Below are the code and all the weights of a small trained network. Each question names an input and a class and asks about switching units off, where a switched-off unit gives its printed mean instead of its output.

import numpy as np


def w(rows, s, z=0):
    codes = np.array(rows[::2]) - 128.0
    scale = np.full(codes.shape[1], s)
    scale[-1] = z or s
    return codes * scale


def norm(h):
    return h / np.sqrt((h * h).mean(-1, keepdims=True) + 1e-5)


def f(y):
    return np.maximum(y, 0)


def log_softmax(a):
    a = a - a.max(-1, keepdims=True)
    return a - np.log(np.exp(a).sum(-1, keepdims=True))


def net(x, mask):
    res = np.array(x, float).reshape(1, 3) / 4 @ E
    u = 0
    for l in range(2):
        y = f(norm(res) @ A[l][:, :-1].T + A[l][:, -1])
        res = res + np.where(mask[u : u + 16], y, B[l][:, -1]) @ B[l][:, :-1]
        u += 16
    return log_softmax(norm(res)[-1] @ U[:, :-1].T + U[:, -1])


A, B = {}, {}
E = w([
[142,5,100,186,2,108],'x0',
[125,66,55,114,199,152],'x1',
[65,168,57,105,83,52],'x2',
],0.01)
A[0] = w([
[162,148,194,130,213,141,83],'L0N1',
[150,86,166,160,179,163,217],'L0N2',
[125,69,108,124,103,117,93],'L0N3',
[122,150,138,162,93,108,219],'L0N4',
[126,221,172,131,111,141,139],'L0N5',
[142,102,112,124,152,145,126],'L0N6',
[125,150,70,124,130,108,166],'L0N7',
[116,71,140,117,161,105,118],'L0N8',
[138,5,59,127,137,163,4],'L0N9',
[104,183,36,142,78,86,17],'L0N10',
[106,154,142,108,110,153,200],'L0N11',
[154,153,220,148,127,137,87],'L0N12',
[131,71,190,142,127,119,88],'L0N13',
[137,111,150,135,132,158,127],'L0N14',
[122,190,145,138,144,107,38],'L0N15',
[158,145,145,93,141,168,24],'L0N16',
],0.013,0.0024)
B[0] = w([
[11,188,93,197,63,124,239],'L0N1',
[116,150,52,30,157,115,227],'L0N2',
[143,106,107,190,120,103,205],'L0N3',
[140,152,108,58,164,177,191],'L0N4',
[171,182,197,153,180,63,215],'L0N5',
[131,138,66,145,117,108,167],'L0N6',
[180,64,145,132,53,136,181],'L0N7',
[157,136,97,169,136,153,163],'L0N8',
[156,176,182,240,217,61,254],'L0N9',
[82,102,63,6,120,69,213],'L0N10',
[136,136,146,124,167,109,166],'L0N11',
[159,47,213,150,25,120,203],'L0N12',
[202,149,129,107,153,188,192],'L0N13',
[137,126,118,70,124,129,168],'L0N14',
[163,179,160,129,106,103,179],'L0N15',
[84,156,133,175,87,149,168],'L0N16',
],0.015,0.0078)
A[1] = w([
[88,85,119,93,133,120,86],'L1N1',
[131,108,61,94,161,122,123],'L1N2',
[107,98,119,181,93,129,178],'L1N3',
[123,39,177,202,233,111,92],'L1N4',
[122,152,69,118,144,239,122],'L1N5',
[92,187,111,126,169,102,176],'L1N6',
[96,185,121,36,122,117,76],'L1N7',
[113,96,108,102,131,147,80],'L1N8',
[103,199,167,241,149,175,128],'L1N9',
[152,179,134,125,152,133,117],'L1N10',
[62,92,17,101,122,189,98],'L1N11',
[121,111,28,191,139,180,146],'L1N12',
[133,50,54,80,93,179,154],'L1N13',
[49,64,88,232,158,146,147],'L1N14',
[185,78,189,82,85,247,3],'L1N15',
[163,141,183,108,128,60,146],'L1N16',
],0.013,0.0033)
B[1] = w([
[84,114,165,113,164,95,150],'L1N1',
[117,101,197,185,122,72,179],'L1N2',
[132,202,176,109,230,145,165],'L1N3',
[223,160,55,225,168,96,208],'L1N4',
[79,150,81,44,90,215,152],'L1N5',
[183,87,194,67,60,168,231],'L1N6',
[212,218,135,139,138,114,210],'L1N7',
[126,92,105,146,90,89,137],'L1N8',
[20,55,143,241,148,70,254],'L1N9',
[130,74,107,105,95,122,174],'L1N10',
[49,29,43,92,133,125,185],'L1N11',
[125,223,64,104,136,201,195],'L1N12',
[98,34,158,180,182,97,177],'L1N13',
[198,151,107,84,103,245,196],'L1N14',
[206,9,231,104,129,254,178],'L1N15',
[106,119,28,90,136,190,220],'L1N16',
],0.017,0.0088)
U = w([
[193,240,150,41,115,71,139],'0',
[32,186,254,203,90,90,164],'1',
[232,161,66,228,213,158,166],'2',
[192,63,220,133,134,231,151],'3',
[92,160,185,118,230,144,2],'4',
[74,37,112,97,163,36,164],'5',
[30,172,66,122,116,241,125],'6',
],0.014,0.0058)

Each question gives the input, the list of numbers given to net, and the class t.
The units are the neurons (one row each of A and B). Each row of codes is followed by its name. A weight is (code - 128) times the scale printed after its matrix; where a second scale follows, it is the last column's (A, B and U).
mask holds one flag per neuron, layer by layer. A switched-off neuron (its flag False) gives its mean, the last column of its row in B, instead of its output. The means were averaged over made-up inputs and are rounded, as every weight is.
A unit's drop is (log p(t) with every unit on - log p(t) with that unit switched off) / (log p(t) with every unit on - log p(t) with every unit switched off).
The circuit of an input: a set's keep is (log p(t) with only the set's units on - log p(t) with every unit switched off) / (log p(t) with every unit on - log p(t) with every unit switched off). Starting from the 12 units with the biggest drops (on a tie, the unit counted first), units are removed one at a time, each time the one whose removal leaves the highest keep (on an exact tie, the one counted first), for as long as the keep stays at least 0.8.
units of the circuit, in order: the units of the circuit, biggest drop first
k most important neurons: the k neurons with the biggest drops, biggest first
k most important neurons of layer l: the k neurons of layer l with the biggest drops, biggest first
drop when u is switched off: that unit's drop, to one decimal
input [7,8,8], class 2: most important neuron of layer 0	(L0N9)
input [7,-5,1], class 3: units of the circuit, in order	(L0N1, L1N4)
input [-5,4,5], class 0: 2 most important neurons of layer 1	(L1N7, L1N9)
input [8,2,6], class 2: 3 most important neurons	(L0N9, L0N2, L0N3)
input [0,6,-6], class 6: units of the circuit, in order	(L0N5, L1N5)
input [-7,-5,3], class 1: 2 most important neurons	(L0N2, L1N9)
input [-1,0,-2], class 1: 2 most important neurons of layer 0	(L0N1, L0N12)
input [1,-1,-4], class 3: 3 most important neurons of layer 0	(L0N12, L0N13, L0N10)
input [1,-4,-5], class 3: 2 most important neurons	(L0N12, L1N15)
input [-1,-8,-6], class 1: 2 most important neurons	(L0N1, L0N5)
input [5,0,4], class 5: 2 most important neurons of layer 0	(L0N10, L0N1)
input [-3,3,4], class 5: 2 most important neurons of layer 0	(L0N9, L0N5)
input [1,-5,-6], class 3: 2 most important neurons	(L0N12, L1N15)
input [-2,1,-2], class 6: units of the circuit, in order	(L0N1)
input [2,0,2], class 5: drop when L0N10 is switched off	2.2
input [6,-3,3], class 5: drop when L0N10 is switched off	0.4
